Below is a small trained network, with its code and all its weights. Each question gives an input and a class and asks what happens when units are switched off, that is, made to give their printed mean instead of their output.

import numpy as np


def w(rows, s, z=0):
    codes = np.array(rows[::2]) - 128.0
    scale = np.full(codes.shape[1], s)
    scale[-1] = z or s
    return codes * scale


def norm(h):
    return h / np.sqrt((h * h).mean(-1, keepdims=True) + 1e-5)


def f(y):
    return np.maximum(y, 0)


def log_softmax(a):
    a = a - a.max(-1, keepdims=True)
    return a - np.log(np.exp(a).sum(-1, keepdims=True))


def net(x, mask):
    res = np.array(x, float).reshape(1, 7) / 4 @ E
    u = 0
    for l in range(2):
        y = f(norm(res) @ A[l][:, :-1].T + A[l][:, -1])
        res = res + np.where(mask[u : u + 6], y, B[l][:, -1]) @ B[l][:, :-1]
        u += 6
    return log_softmax(norm(res)[-1] @ U[:, :-1].T + U[:, -1])


A, B = {}, {}
E = w([
[110,158,124,125,133,119,106,148,118],'x0',
[139,124,118,119,122,144,125,113,134],'x1',
[135,80,53,111,142,41,34,52,175],'x2',
[197,217,137,160,216,141,166,51,160],'x3',
[121,124,121,135,130,127,137,127,131],'x4',
[117,209,51,2,56,26,249,178,188],'x5',
[224,122,35,126,85,106,173,80,9],'x6',
],0.005)
A[0] = w([
[156,247,133,178,230,102,180,58,141,36],'0.n1',
[197,169,119,175,102,86,118,172,34,195],'0.n2',
[54,12,150,58,65,143,116,178,50,5],'0.n3',
[101,63,187,254,159,113,93,136,42,116],'0.n4',
[133,180,211,137,81,252,222,201,89,14],'0.n5',
[149,152,184,185,160,144,132,83,126,90],'0.n6',
],0.0061,0.0035)
B[0] = w([
[143,113,119,154,2,102,75,215,165,248],'0.n1',
[163,65,117,92,89,137,160,60,95,238],'0.n2',
[167,190,144,232,42,125,65,220,176,206],'0.n3',
[160,84,103,66,186,182,117,145,149,255],'0.n4',
[64,226,161,189,187,66,167,53,73,250],'0.n5',
[153,111,146,134,131,158,111,210,121,198],'0.n6',
],0.0091,0.0048)
A[1] = w([
[68,165,115,2,125,38,220,169,178,127],'1.n1',
[92,72,86,131,141,30,46,61,187,116],'1.n2',
[48,149,201,100,158,108,109,150,250,2],'1.n3',
[89,138,231,94,146,139,116,115,191,85],'1.n4',
[133,176,117,129,96,88,136,177,149,137],'1.n5',
[209,184,120,159,160,134,152,127,172,8],'1.n6',
],0.0084,0.0024)
B[1] = w([
[137,92,132,98,254,221,85,131,138,255],'1.n1',
[27,206,195,243,175,104,167,125,76,207],'1.n2',
[186,102,59,76,31,74,211,52,94,230],'1.n3',
[166,86,47,65,115,85,117,96,62,190],'1.n4',
[133,93,194,147,96,162,93,162,165,224],'1.n5',
[109,154,137,214,68,63,13,213,216,154],'1.n6',
],0.0095,0.007)
U = w([
[157,93,176,73,219,244,71,169,187,243],'0',
[173,161,141,216,19,87,42,255,222,88],'1',
[47,227,233,213,202,62,171,69,70,116],'2',
[199,55,55,21,40,41,185,28,52,2],'3',
],0.0088,0.0039)

Each question gives the input, the list of numbers given to net, and the class t.
The units are the neurons (one row each of A and B). Each row of codes is followed by its name. A weight is (code - 128) times the scale printed after its matrix; where a second scale follows, it is the last column's (A, B and U).
mask holds one flag per neuron, layer by layer. A switched-off neuron (its flag False) gives its mean, the last column of its row in B, instead of its output. The means were averaged over made-up inputs and are rounded, as every weight is.
A unit's drop is (log p(t) with every unit on - log p(t) with that unit switched off) / (log p(t) with every unit on - log p(t) with every unit switched off).
The circuit of an input: a set's keep is (log p(t) with only the set's units on - log p(t) with every unit switched off) / (log p(t) with every unit on - log p(t) with every unit switched off). Starting from all 12 units, units are removed one at a time, each time the one whose removal leaves the highest keep (on an exact tie, the one counted first), for as long as the keep stays at least 0.8.
circuit, biggest first: the units of the circuit, biggest drop first
k most important neurons: the k neurons with the biggest drops, biggest first
k most important neurons of layer l: the k neurons of layer l with the biggest drops, biggest first
drop of u: that unit's drop, to one decimal
input [-6,-3,-8,8,1,7,-1], class 1: 3 most important neurons -> (0.n1; 1.n6; 1.n2)
input [-2,4,4,7,8,3,-5], class 1: circuit, biggest first -> (0.n1)
input [1,8,-1,-3,-1,8,6], class 0: 2 most important neurons -> (1.n1; 1.n3)
input [6,-1,-4,3,-3,6,-6], class 0: 2 most important neurons of layer 1 -> (1.n1; 1.n5)
input [8,3,-7,-4,-7,-4,-8], class 3: circuit, biggest first -> (1.n3; 1.n4)
input [2,-5,5,6,7,6,-7], class 3: 4 most important neurons -> (1.n3; 0.n3; 1.n4; 0.n2)
input [-8,1,2,8,5,7,3], class 1: 3 most important neurons -> (0.n1; 1.n6; 0.n4)
input [7,2,-1,-4,-7,7,-7], class 0: 3 most important neurons -> (1.n1; 1.n5; 0.n5)
input [2,-2,5,-4,-7,6,-6], class 0: 4 most important neurons -> (1.n1; 0.n5; 1.n5; 1.n2)
input [-6,-8,7,-8,-1,-8,8], class 0: 3 most important neurons of layer 1 -> (1.n3; 1.n4; 1.n6)
input [8,-2,-5,-4,-3,1,3], class 2: 2 most important neurons of layer 0 -> (0.n5; 0.n1)
input [6,1,-8,1,4,5,0], class 2: 2 most important neurons -> (0.n5; 0.n4)
input [-6,8,4,-2,-8,5,-7], class 3: 3 most important neurons -> (1.n3; 1.n4; 0.n2)
input [-6,-4,3,-7,-6,5,-1], class 1: circuit, biggest first -> (0.n3)
input [-5,2,1,1,-6,1,-2], class 3: 3 most important neurons -> (0.n2; 1.n3; 0.n3)
input [8,-5,-2,5,-4,-2,3], class 1: 3 most important neurons -> (0.n1; 1.n1; 1.n3)
input [7,-5,5,-4,-8,3,0], class 2: 2 most important neurons of layer 0 -> (0.n1; 0.n6)
input [0,3,-6,-4,5,6,1], class 0: 2 most important neurons -> (1.n1; 1.n2)
input [-3,5,2,3,-5,-2,-2], class 1: 2 most important neurons -> (1.n1; 0.n2)
input [2,-3,-5,2,2,2,-5], class 2: circuit, biggest first -> (0.n5)
input [5,-2,-5,-2,-7,-2,3], class 2: 2 most important neurons -> (0.n5; 1.n3)
input [-8,-8,3,-1,-1,1,-4], class 3: 3 most important neurons -> (1.n3; 0.n2; 1.n4)
input [-3,3,-7,8,-7,3,-1], class 1: 2 most important neurons of layer 1 -> (1.n6; 1.n2)
input [-3,8,-3,4,-6,-3,4], class 1: 3 most important neurons of layer 1 -> (1.n1; 1.n3; 1.n6)
input [-6,-7,-7,3,8,5,3], class 2: 2 most important neurons of layer 0 -> (0.n5; 0.n4)
input [4,5,1,6,-7,-4,-8], class 3: drop of 1.n4 -> 0.1
input [-3,1,1,4,-5,8,2], class 0: drop of 1.n1 -> 0.5
input [-1,-1,-7,-2,-5,-3,-8], class 3: drop of 1.n3 -> 0.4
